Below is a small trained network, with its code and all its weights. Each question gives an input and a class and asks what happens when units are switched off, that is, made to give their printed mean instead of their output.

import numpy as np


def w(rows, s, z=0):
    codes = np.array(rows[::2]) - 128.0
    scale = np.full(codes.shape[1], s)
    scale[-1] = z or s
    return codes * scale


def norm(h):
    return h / np.sqrt((h * h).mean(-1, keepdims=True) + 1e-5)


def f(y):
    return np.maximum(y, 0)


def log_softmax(a):
    a = a - a.max(-1, keepdims=True)
    return a - np.log(np.exp(a).sum(-1, keepdims=True))


def net(x, mask):
    res = np.array(x, float).reshape(1, 8) / 4 @ E
    u = 0
    for l in range(3):
        y = f(norm(res) @ A[l][:, :-1].T + A[l][:, -1])
        res = res + np.where(mask[u : u + 4], y, B[l][:, -1]) @ B[l][:, :-1]
        u += 4
    return log_softmax(norm(res)[-1] @ U[:, :-1].T + U[:, -1])


A, B = {}, {}
E = w([
[188,49,122],'x0',
[206,233,121],'x1',
[136,121,126],'x2',
[47,171,2],'x3',
[126,132,130],'x4',
[114,145,131],'x5',
[126,128,127],'x6',
[112,153,132],'x7',
],0.0066)
A[0] = w([
[93,117,244,44],'0.n0',
[196,173,166,9],'0.n1',
[182,128,157,27],'0.n2',
[2,30,68,163],'0.n3',
],0.007,0.0013)
B[0] = w([
[1,149,206,186],'0.n0',
[212,202,199,173],'0.n1',
[128,205,97,159],'0.n2',
[27,168,99,254],'0.n3',
],0.0076,0.0048)
A[1] = w([
[181,152,188,6],'1.n0',
[20,85,34,63],'1.n1',
[113,149,193,156],'1.n2',
[120,1,144,162],'1.n3',
],0.0081,0.0017)
B[1] = w([
[254,41,72,175],'1.n0',
[215,108,128,255],'1.n1',
[169,27,186,186],'1.n2',
[186,30,206,182],'1.n3',
],0.0073,0.0052)
A[2] = w([
[103,1,167,26],'2.n0',
[80,66,51,79],'2.n1',
[205,148,67,224],'2.n2',
[201,181,22,8],'2.n3',
],0.0085,0.0015)
B[2] = w([
[34,95,123,253],'2.n0',
[164,12,41,220],'2.n1',
[115,207,239,249],'2.n2',
[1,97,188,240],'2.n3',
],0.0091,0.0036)
U = w([
[79,128,144,254],'0',
[128,71,141,97],'1',
[96,127,8,97],'2',
[141,84,29,166],'3',
[181,162,161,98],'4',
[227,144,133,95],'5',
[71,193,118,34],'6',
],0.018,0.005)

Each question gives the input, the list of numbers given to net, and the class t.
The units are the neurons (one row each of A and B). Each row of codes is followed by its name. A weight is (code - 128) times the scale printed after its matrix; where a second scale follows, it is the last column's (A, B and U).
mask holds one flag per neuron, layer by layer. A switched-off neuron (its flag False) gives its mean, the last column of its row in B, instead of its output. The means were averaged over made-up inputs and are rounded, as every weight is.
A unit's drop is (log p(t) with every unit on - log p(t) with that unit switched off) / (log p(t) with every unit on - log p(t) with every unit switched off).
The circuit of an input: a set's keep is (log p(t) with only the set's units on - log p(t) with every unit switched off) / (log p(t) with every unit on - log p(t) with every unit switched off). Starting from all 12 units, units are removed one at a time, each time the one whose removal leaves the highest keep (on an exact tie, the one counted first), for as long as the keep stays at least 0.8.
circuit, biggest first: the units of the circuit, biggest drop first
top k neurons: the k neurons with the biggest drops, biggest first
top k neurons in layer l: the k neurons of layer l with the biggest drops, biggest first
drop of u: that unit's drop, to one decimal
input [6,2,5,8,1,4,-6,-8], class 0: top 2 neurons -> 2.n3; 2.n2
input [2,8,-2,6,1,-3,0,-6], class 0: circuit, biggest first -> 2.n3
input [4,-8,5,3,3,7,0,7], class 3: circuit, biggest first -> 2.n1; 2.n3
input [7,4,3,2,6,3,-3,3], class 0: top 2 neurons -> 2.n3; 1.n1
input [1,1,0,-2,-5,0,7,1], class 5: circuit, biggest first -> 0.n1; 2.n3
input [1,-1,7,1,0,-8,-1,7], class 3: top 2 neurons -> 0.n3; 2.n1
input [8,2,-3,3,2,-5,2,2], class 0: top 3 neurons in layer 2 -> 2.n2; 2.n3; 2.n0
input [3,2,0,8,2,-4,0,-5], class 0: top 2 neurons in layer 1 -> 1.n1; 1.n0
input [4,-4,-1,3,-4,-7,5,8], class 3: top 2 neurons in layer 0 -> 0.n3; 0.n0
input [1,6,3,2,-2,-8,-4,4], class 0: top 2 neurons -> 2.n3; 1.n1
input [5,7,5,2,1,-5,-6,-6], class 0: top 3 neurons in layer 2 -> 2.n3; 2.n2; 2.n1
input [1,1,8,-1,-8,3,7,6], class 5: drop of 1.n3 -> -0.1
input [3,5,8,4,-2,-8,-6,-1], class 0: drop of 2.n3 -> 0.3
input [8,2,-1,5,-4,-7,4,6], class 0: circuit, biggest first -> 2.n2
input [-6,-3,-3,1,-8,-5,7,0], class 2: drop of 0.n3 -> 0.2
input [-5,-4,-6,4,-1,-5,-4,-5], class 2: drop of 1.n2 -> 0.1
